Below are the code and all the weights of a small trained network. Each question names an input and a class and asks about switching units off, where a switched-off unit gives its printed mean instead of its output.

import numpy as np


def w(rows, s, z=0):
    codes = np.array(rows[::2]) - 128.0
    scale = np.full(codes.shape[1], s)
    scale[-1] = z or s
    return codes * scale


def norm(h):
    return h / np.sqrt((h * h).mean(-1, keepdims=True) + 1e-5)


def f(y):
    return np.maximum(y, 0)


def log_softmax(a):
    a = a - a.max(-1, keepdims=True)
    return a - np.log(np.exp(a).sum(-1, keepdims=True))


def net(x, mask):
    res = np.array(x, float).reshape(1, 5) / 4 @ E
    u = 0
    for l in range(3):
        y = f(norm(res) @ A[l][:, :-1].T + A[l][:, -1])
        res = res + np.where(mask[u : u + 4], y, B[l][:, -1]) @ B[l][:, :-1]
        u += 4
    return log_softmax(norm(res)[-1] @ U[:, :-1].T + U[:, -1])


A, B = {}, {}
E = w([
[40,155,192,105,111,158],'x0',
[116,113,87,146,69,254],'x1',
[70,16,185,9,160,164],'x2',
[42,143,47,112,116,104],'x3',
[155,159,135,116,168,122],'x4',
],0.0056)
A[0] = w([
[201,192,87,19,172,132,171],'L0N1',
[222,102,254,193,165,209,68],'L0N2',
[52,143,42,85,121,126,149],'L0N3',
[159,46,111,60,124,159,3],'L0N4',
],0.0067,0.0028)
B[0] = w([
[128,175,119,164,67,113,216],'L0N1',
[32,77,98,254,63,92,245],'L0N2',
[85,137,160,231,45,110,252],'L0N3',
[177,123,129,117,150,147,196],'L0N4',
],0.0092,0.0036)
A[1] = w([
[143,84,158,102,67,238,88],'L1N1',
[254,118,3,116,146,144,212],'L1N2',
[220,155,147,205,144,130,249],'L1N3',
[108,131,185,196,90,130,205],'L1N4',
],0.0062,0.0016)
B[1] = w([
[201,160,84,118,166,97,182],'L1N1',
[122,206,136,73,59,254,186],'L1N2',
[174,243,62,57,68,166,217],'L1N3',
[159,193,92,102,33,140,255],'L1N4',
],0.0081,0.0054)
A[2] = w([
[118,102,137,75,174,162,147],'L2N1',
[116,141,111,125,160,4,143],'L2N2',
[127,162,125,141,158,130,2],'L2N3',
[130,159,148,103,105,188,162],'L2N4',
],0.012,0.0026)
B[2] = w([
[217,10,75,6,162,144,158],'L2N1',
[204,149,41,226,250,120,209],'L2N2',
[152,101,90,41,165,123,132],'L2N3',
[216,254,69,101,124,113,254],'L2N4',
],0.007,0.0052)
U = w([
[185,110,65,80,92,58,136],'0',
[75,92,84,226,110,96,21],'1',
[205,137,69,173,255,177,176],'2',
[216,94,109,57,219,177,204],'3',
[132,195,174,58,152,192,8],'4',
],0.0059,0.0017)

Each question gives the input, the list of numbers given to net, and the class t.
The units are the neurons (one row each of A and B). Each row of codes is followed by its name. A weight is (code - 128) times the scale printed after its matrix; where a second scale follows, it is the last column's (A, B and U).
mask holds one flag per neuron, layer by layer. A switched-off neuron (its flag False) gives its mean, the last column of its row in B, instead of its output. The means were averaged over made-up inputs and are rounded, as every weight is.
A unit's drop is (log p(t) with every unit on - log p(t) with that unit switched off) / (log p(t) with every unit on - log p(t) with every unit switched off).
The circuit of an input: a set's keep is (log p(t) with only the set's units on - log p(t) with every unit switched off) / (log p(t) with every unit on - log p(t) with every unit switched off). Starting from all 12 units, units are removed one at a time, each time the one whose removal leaves the highest keep (on an exact tie, the one counted first), for as long as the keep stays at least 0.8.
units of the circuit, in order: the units of the circuit, biggest drop first
top k neurons: the k neurons with the biggest drops, biggest first
top k neurons in layer l: the k neurons of layer l with the biggest drops, biggest first
drop when u is switched off: that unit's drop, to one decimal
input [8,0,8,-4,2], class 3: top 2 neurons : (L2N1 L0N3)
input [-3,-8,6,-1,3], class 2: units of the circuit, in order : (L2N2)
input [1,-8,8,-6,-3], class 2: top 2 neurons : (L1N2 L2N2)
input [5,0,5,-5,-3], class 1: top 2 neurons : (L0N2 L1N3)
input [-8,-3,3,3,-5], class 4: top 3 neurons : (L1N2 L0N2 L0N4)
input [4,-4,1,7,3], class 1: top 2 neurons : (L0N3 L1N3)
input [-7,-3,-3,0,-5], class 4: top 2 neurons : (L1N2 L0N2)
input [-4,-5,2,3,-2], class 2: top 2 neurons : (L2N2 L0N2)
input [6,-8,-1,2,5], class 2: units of the circuit, in order : (L2N2 L1N3)
input [5,-5,3,6,4], class 1: units of the circuit, in order : (L0N3 L1N3)
input [5,7,-1,-8,7], class 1: top 2 neurons : (L0N2 L1N2)
input [1,-5,1,-5,3], class 1: top 2 neurons in layer 1 : (L1N2 L1N1)
input [-8,1,5,1,5], class 4: top 2 neurons : (L1N2 L0N1)
input [1,-2,-3,-5,2], class 1: top neuron in layer 2 : (L2N4)
input [2,-4,6,8,-2], class 1: top 2 neurons in layer 2 : (L2N4 L2N2)
input [-7,-8,6,1,-6], class 2: top 2 neurons in layer 1 : (L1N3 L1N4)
input [1,1,4,-6,-4], class 1: top 2 neurons : (L0N2 L1N3)
input [6,-8,4,1,6], class 2: top 2 neurons : (L2N2 L1N2)
input [-3,-4,3,-7,-5], class 1: top 2 neurons : (L0N2 L2N4)
input [-1,2,2,-7,6], class 1: units of the circuit, in order : (L0N2)
input [5,-3,7,-2,5], class 3: drop when L0N3 is switched off : 0.3
input [5,-3,-3,-5,-4], class 1: drop when L0N2 is switched off : 1.5
input [-7,-8,4,5,-6], class 2: drop when L1N2 is switched off : 0.0
